Below are the code and all the weights of a small trained network. Each question names an input and a target symbol and asks about switching units off, where a switched-off unit gives its printed mean instead of its output.

import numpy as np


def w(rows, s, z=0):
    codes = np.array(rows[::2]) - 128.0
    scale = np.full(codes.shape[1], s)
    scale[-1] = z or s
    return codes * scale


def f(y):
    return np.maximum(y, 0)


def softmax(a):
    e = np.exp(a - a.max(-1, keepdims=True))
    return e / e.sum(-1, keepdims=True)


def log_softmax(a):
    a = a - a.max(-1, keepdims=True)
    return a - np.log(np.exp(a).sum(-1, keepdims=True))


def net(x, mask):
    ids = ['ΓΛΞΦθμτω'.index(c) for c in x.split()]
    T = len(ids)
    res = E[ids] + P[:T]
    u = 0
    for l in range(3):
        r = res
        for j in range(3):
            rows = slice(2 * j, 2 * j + 2)
            q, k, v = (r @ M[l][rows].T for M in (Q, K, V))
            z = softmax(np.where(np.tri(T) > 0, q @ k.T / 2**0.5, -1e9)) @ v
            o = O[l][rows]
            res = res + np.where(mask[u + j], z, o[:, -1]) @ o[:, :-1]
        u += 3
        y = f(res @ A[l][:, :-1].T + A[l][:, -1])
        res = res + np.where(mask[u : u + 4], y, B[l][:, -1]) @ B[l][:, :-1]
        u += 4
    return log_softmax(res[-1] @ U[:, :-1].T + U[:, -1])


Q, K, V, O, A, B = {}, {}, {}, {}, {}, {}
E = w([
[137,73,102],'Γ',
[139,77,104],'Λ',
[114,99,142],'Ξ',
[51,2,85],'Φ',
[255,100,51],'θ',
[78,222,50],'μ',
[26,172,221],'τ',
[163,227,128],'ω',
],0.0074)
P = w([
[126,108,3],'0',
[116,119,10],'1',
[116,124,23],'2',
[119,136,39],'3',
[123,145,52],'4',
[130,153,71],'5',
[124,172,82],'6',
[133,184,92],'7',
[132,198,102],'8',
[134,204,111],'9',
[143,188,112],'10',
],0.0039)
Q[0] = w([
[230,100,86],'0.h0',
[162,217,228],'0.h0',
[125,112,61],'0.h1',
[128,187,137],'0.h1',
[208,189,47],'0.h2',
[153,157,251],'0.h2',
],0.022)
K[0] = w([
[154,6,84],'0.h0',
[227,148,164],'0.h0',
[125,176,177],'0.h1',
[127,81,156],'0.h1',
[197,234,140],'0.h2',
[190,80,44],'0.h2',
],0.023)
V[0] = w([
[11,173,154],'0.h0',
[145,84,158],'0.h0',
[193,32,111],'0.h1',
[121,173,140],'0.h1',
[117,253,71],'0.h2',
[64,78,5],'0.h2',
],0.011)
O[0] = w([
[108,104,15,141],'0.h0',
[140,162,147,120],'0.h0',
[110,124,36,142],'0.h1',
[126,135,157,112],'0.h1',
[111,250,150,152],'0.h2',
[120,153,20,254],'0.h2',
],0.011,0.0082)
A[0] = w([
[255,156,86,91],'0.n0',
[50,143,194,250],'0.n1',
[38,92,116,168],'0.n2',
[195,187,82,161],'0.n3',
],0.0093,0.0023)
B[0] = w([
[255,68,163,183],'0.n0',
[9,197,136,144],'0.n1',
[38,71,215,229],'0.n2',
[209,218,110,254],'0.n3',
],0.0085,0.0067)
Q[1] = w([
[222,209,97],'1.h0',
[123,174,159],'1.h0',
[186,94,131],'1.h1',
[110,171,175],'1.h1',
[160,166,157],'1.h2',
[149,147,5],'1.h2',
],0.013)
K[1] = w([
[2,137,129],'1.h0',
[134,152,79],'1.h0',
[176,107,99],'1.h1',
[69,97,119],'1.h1',
[176,109,146],'1.h2',
[63,88,218],'1.h2',
],0.015)
V[1] = w([
[24,153,102],'1.h0',
[178,102,140],'1.h0',
[75,222,98],'1.h1',
[53,186,67],'1.h1',
[126,138,53],'1.h2',
[1,144,133],'1.h2',
],0.0075)
O[1] = w([
[64,217,81,171],'1.h0',
[176,86,182,110],'1.h0',
[116,76,47,212],'1.h1',
[52,88,48,231],'1.h1',
[62,98,126,255],'1.h2',
[95,170,3,208],'1.h2',
],0.0061,0.0077)
A[1] = w([
[40,149,166,61],'1.n0',
[138,6,122,189],'1.n1',
[161,94,192,4],'1.n2',
[60,52,168,12],'1.n3',
],0.012,0.0012)
B[1] = w([
[103,129,219,159],'1.n0',
[109,66,204,248],'1.n1',
[118,150,45,131],'1.n2',
[117,249,154,202],'1.n3',
],0.015,0.013)
Q[2] = w([
[137,50,77],'2.h0',
[50,88,154],'2.h0',
[179,120,135],'2.h1',
[159,253,66],'2.h1',
[61,181,43],'2.h2',
[61,100,106],'2.h2',
],0.013)
K[2] = w([
[184,72,82],'2.h0',
[83,65,196],'2.h0',
[177,175,162],'2.h1',
[12,119,221],'2.h1',
[147,238,69],'2.h2',
[77,190,71],'2.h2',
],0.011)
V[2] = w([
[244,178,88],'2.h0',
[162,1,89],'2.h0',
[68,170,107],'2.h1',
[46,117,199],'2.h1',
[102,173,194],'2.h2',
[107,193,78],'2.h2',
],0.007)
O[2] = w([
[242,107,96,4],'2.h0',
[116,8,100,35],'2.h0',
[185,88,168,205],'2.h1',
[115,2,132,223],'2.h1',
[174,180,156,129],'2.h2',
[142,178,52,251],'2.h2',
],0.0062,0.011)
A[2] = w([
[102,219,30,133],'2.n0',
[81,149,126,121],'2.n1',
[254,101,148,73],'2.n2',
[122,171,182,4],'2.n3',
],0.0092,0.0028)
B[2] = w([
[254,96,184,250],'2.n0',
[73,184,75,199],'2.n1',
[94,225,4,149],'2.n2',
[201,59,139,179],'2.n3',
],0.0078,0.02)
U = w([
[128,84,114,80],'Γ',
[157,38,223,185],'Λ',
[144,27,89,255],'Ξ',
[116,128,35,64],'Φ',
[123,193,152,149],'θ',
[165,1,166,89],'μ',
[38,178,58,134],'τ',
[200,136,153,107],'ω',
],0.0061,0.0053)

Each question gives the input, a string of symbols that net reads in full, and the target symbol t.
The units are the heads (2 rows each of Q, K, V and O) and the neurons (one row each of A and B). Each row of codes is followed by its name. A weight is (code - 128) times the scale printed after its matrix; where a second scale follows, it is the last column's (O, A, B and U).
mask holds one flag per unit, layer by layer, with each layer's heads first. A switched-off unit (its flag False) gives its mean, the last column of its rows in O or B, instead of its output. The means were averaged over made-up inputs and are rounded, as every weight is.
A unit's drop is (log p(t) with every unit on - log p(t) with that unit switched off) / (log p(t) with every unit on - log p(t) with every unit switched off).
The circuit of an input: a set's keep is (log p(t) with only the set's units on - log p(t) with every unit switched off) / (log p(t) with every unit on - log p(t) with every unit switched off). Starting from the 12 units with the biggest drops (on a tie, the unit counted first), units are removed one at a time, each time the one whose removal leaves the highest keep (on an exact tie, the one counted first), for as long as the keep stays at least 0.8.
units of the circuit, in order: the units of the circuit, biggest drop first
unit that matters most: the unit with the biggest drop
k most important neurons: the k neurons with the biggest drops, biggest first
top k neurons in layer l: the k neurons of layer l with the biggest drops, biggest first
which heads matter: for each layer, one digit per head in row order, 1 if its drop is at least 0.15 and else 0, layers parted by /
input θ Φ θ Φ Φ Γ θ μ ω τ Γ, target θ: 3 most important neurons : 1.n0; 1.n3; 0.n1
input Γ Γ Γ, target μ: units of the circuit, in order : 1.n3; 2.h0; 2.h2
input θ Γ Λ Φ Ξ μ, target ω: 4 most important neurons : 2.n0; 0.n3; 1.n1; 0.n2
input Ξ μ μ Φ Λ μ Φ μ Γ, target ω: 4 most important neurons : 2.n0; 1.n1; 0.n3; 0.n2
input Γ ω ω Φ, target τ: which heads matter : 001 / 000 / 100
input Φ Γ τ Φ Λ μ Φ Φ Φ Γ Γ, target Ξ: 3 most important neurons : 1.n3; 1.n0; 0.n3
input Φ Γ Λ Φ τ Γ, target τ: most important neuron : 0.n2
input θ Γ θ θ θ, target Φ: which heads matter : 000 / 010 / 100
input θ Φ Γ Φ τ Λ Φ Γ τ Λ, target τ: which heads matter : 001 / 100 / 110
input Γ Φ Γ Φ τ Φ Φ Φ τ, target Ξ: units of the circuit, in order : 0.h2; 1.n3; 2.h0
input Φ Φ Ξ Φ Φ Φ Ξ ω, target ω: units of the circuit, in order : 1.n1; 2.h0; 2.n0
input Φ Φ Φ μ Γ Φ θ Φ Λ Λ ω, target Λ: top 3 neurons in layer 1 : 1.n1; 1.n3; 1.n0
input μ Φ Φ Ξ Φ Γ θ Λ, target Φ: top 3 neurons in layer 1 : 1.n1; 1.n3; 1.n0
input Γ θ τ Φ Φ Φ θ Φ Ξ Φ Ξ, target Φ: top neuron in layer 2 : 2.n2
input μ Φ θ μ Γ Φ, target Λ: which heads matter : 000 / 100 / 001
input Γ Γ θ Φ, target Λ: which heads matter : 001 / 100 / 001
input Φ ω μ Γ Φ Φ μ Γ Φ ω, target ω: units of the circuit, in order : 1.n1; 2.n0; 2.h0
input Γ Φ Φ θ Γ, target Φ: which heads matter : 000 / 010 / 100
input μ Ξ μ θ Γ μ θ, target ω: which heads matter : 001 / 000 / 010
input Φ μ Λ, target ω: unit that matters most : 0.h2
input Ξ μ Φ Φ μ Φ ω μ Φ Γ, target ω: 3 most important neurons : 1.n1; 2.n0; 0.n2
